Below are the code and all the weights of a small trained network. Each question names an input and a class and asks about switching units off, where a switched-off unit gives its printed mean instead of its output.

import numpy as np


def w(rows, s, z=0):
    codes = np.array(rows[::2]) - 128.0
    scale = np.full(codes.shape[1], s)
    scale[-1] = z or s
    return codes * scale


def norm(h):
    return h / np.sqrt((h * h).mean(-1, keepdims=True) + 1e-5)


def f(y):
    return y / 2 * (1 + np.tanh(0.7978845608 * (y + 0.044715 * y**3)))


def log_softmax(a):
    a = a - a.max(-1, keepdims=True)
    return a - np.log(np.exp(a).sum(-1, keepdims=True))


def net(x, mask):
    res = np.array(x, float).reshape(1, 4) / 4 @ E
    u = 0
    for l in range(2):
        y = f(norm(res) @ A[l][:, :-1].T + A[l][:, -1])
        res = res + np.where(mask[u : u + 7], y, B[l][:, -1]) @ B[l][:, :-1]
        u += 7
    return log_softmax(norm(res)[-1] @ U[:, :-1].T + U[:, -1])


A, B = {}, {}
E = w([
[147,93,249,125],'x0',
[184,254,145,131],'x1',
[154,178,148,8],'x2',
[246,70,87,100],'x3',
],0.009)
A[0] = w([
[179,112,82,80,44],'0.n1',
[177,120,89,173,98],'0.n2',
[68,161,157,106,2],'0.n3',
[132,130,193,141,41],'0.n4',
[65,215,96,127,111],'0.n5',
[178,129,142,201,73],'0.n6',
[254,134,103,156,95],'0.n7',
],0.024,0.0077)
B[0] = w([
[129,138,34,28,193],'0.n1',
[97,139,96,223,185],'0.n2',
[19,39,245,189,167],'0.n3',
[110,140,169,52,164],'0.n4',
[96,190,96,190,239],'0.n5',
[133,193,225,105,177],'0.n6',
[251,92,139,159,254],'0.n7',
],0.023,0.0089)
A[1] = w([
[72,137,152,90,101],'1.n1',
[156,130,220,158,126],'1.n2',
[98,91,143,110,184],'1.n3',
[152,70,112,92,46],'1.n4',
[85,168,171,47,50],'1.n5',
[111,254,122,107,46],'1.n6',
[160,94,117,106,1],'1.n7',
],0.026,0.0057)
B[1] = w([
[71,192,82,105,187],'1.n1',
[130,83,204,111,254],'1.n2',
[156,104,76,117,177],'1.n3',
[161,143,95,173,175],'1.n4',
[144,172,124,2,192],'1.n5',
[111,231,147,198,199],'1.n6',
[126,172,88,147,154],'1.n7',
],0.039,0.0098)
U = w([
[117,179,135,2,157],'0',
[140,125,125,131,8],'1',
[81,228,118,211,155],'2',
[10,119,141,129,101],'3',
[154,177,113,142,60],'4',
[204,97,218,165,194],'5',
[98,40,50,168,107],'6',
[254,134,34,127,169],'7',
],0.021,0.014)

Each question gives the input, the list of numbers given to net, and the class t.
The units are the neurons (one row each of A and B). Each row of codes is followed by its name. A weight is (code - 128) times the scale printed after its matrix; where a second scale follows, it is the last column's (A, B and U).
mask holds one flag per neuron, layer by layer. A switched-off neuron (its flag False) gives its mean, the last column of its row in B, instead of its output. The means were averaged over made-up inputs and are rounded, as every weight is.
A unit's drop is (log p(t) with every unit on - log p(t) with that unit switched off) / (log p(t) with every unit on - log p(t) with every unit switched off).
The circuit of an input: a set's keep is (log p(t) with only the set's units on - log p(t) with every unit switched off) / (log p(t) with every unit on - log p(t) with every unit switched off). Starting from the 12 units with the biggest drops (on a tie, the unit counted first), units are removed one at a time, each time the one whose removal leaves the highest keep (on an exact tie, the one counted first), for as long as the keep stays at least 0.8.
circuit, biggest first: the units of the circuit, biggest drop first
unit that matters most: the unit with the biggest drop
top k neurons: the k neurons with the biggest drops, biggest first
top k neurons in layer l: the k neurons of layer l with the biggest drops, biggest first
input [-8,-5,-5,1], class 6: unit that matters most	1.n6
input [3,-2,0,-4], class 0: top 2 neurons in layer 0	[0.n7 0.n4]
input [-1,-7,6,-4], class 3: top 3 neurons	[0.n7 0.n3 0.n1]
input [4,-1,-5,-7], class 0: circuit, biggest first	[0.n7 0.n2 1.n5]
input [3,6,1,5], class 5: top 2 neurons	[0.n6 1.n2]
input [-4,-2,7,-4], class 2: top 2 neurons	[0.n5 0.n7]
input [2,0,3,-7], class 3: top 2 neurons in layer 0	[0.n3 0.n7]
input [1,-8,4,0], class 7: top 2 neurons in layer 0	[0.n5 0.n6]
input [-5,-5,-3,3], class 6: top 2 neurons in layer 1	[1.n6 1.n5]
input [-1,3,0,4], class 7: circuit, biggest first	[0.n1 0.n7]
input [-3,-4,1,2], class 7: top 2 neurons	[0.n5 0.n6]
input [-1,1,-4,7], class 5: top 3 neurons in layer 0	[0.n7 0.n6 0.n2]
input [3,-6,2,-8], class 3: top 2 neurons	[0.n3 0.n7]
input [7,3,3,-8], class 0: circuit, biggest first	[0.n4]
input [6,-6,1,-5], class 0: circuit, biggest first	[0.n7 1.n5]
input [1,3,2,-8], class 3: top 2 neurons	[0.n3 0.n1]
input [-1,6,1,3], class 7: top 2 neurons	[0.n7 0.n1]
input [4,5,-6,-5], class 0: top 2 neurons in layer 1	[1.n5 1.n2]
input [-1,-1,-7,-1], class 5: top 3 neurons	[0.n1 0.n5 0.n6]
input [1,-2,-3,-4], class 3: top 4 neurons in layer 1	[1.n5 1.n6 1.n1 1.n4]
input [6,8,-4,2], class 5: unit that matters most	0.n7
input [-8,6,-1,3], class 7: top 2 neurons in layer 1	[1.n6 1.n1]
input [8,6,1,-1], class 0: top 2 neurons	[0.n4 1.n5]
input [8,-5,-4,-8], class 0: top 2 neurons	[0.n7 0.n4]
input [5,-8,-3,4], class 7: top 2 neurons in layer 1	[1.n3 1.n4]
input [0,0,5,-4], class 3: top 3 neurons	[0.n3 0.n7 1.n6]
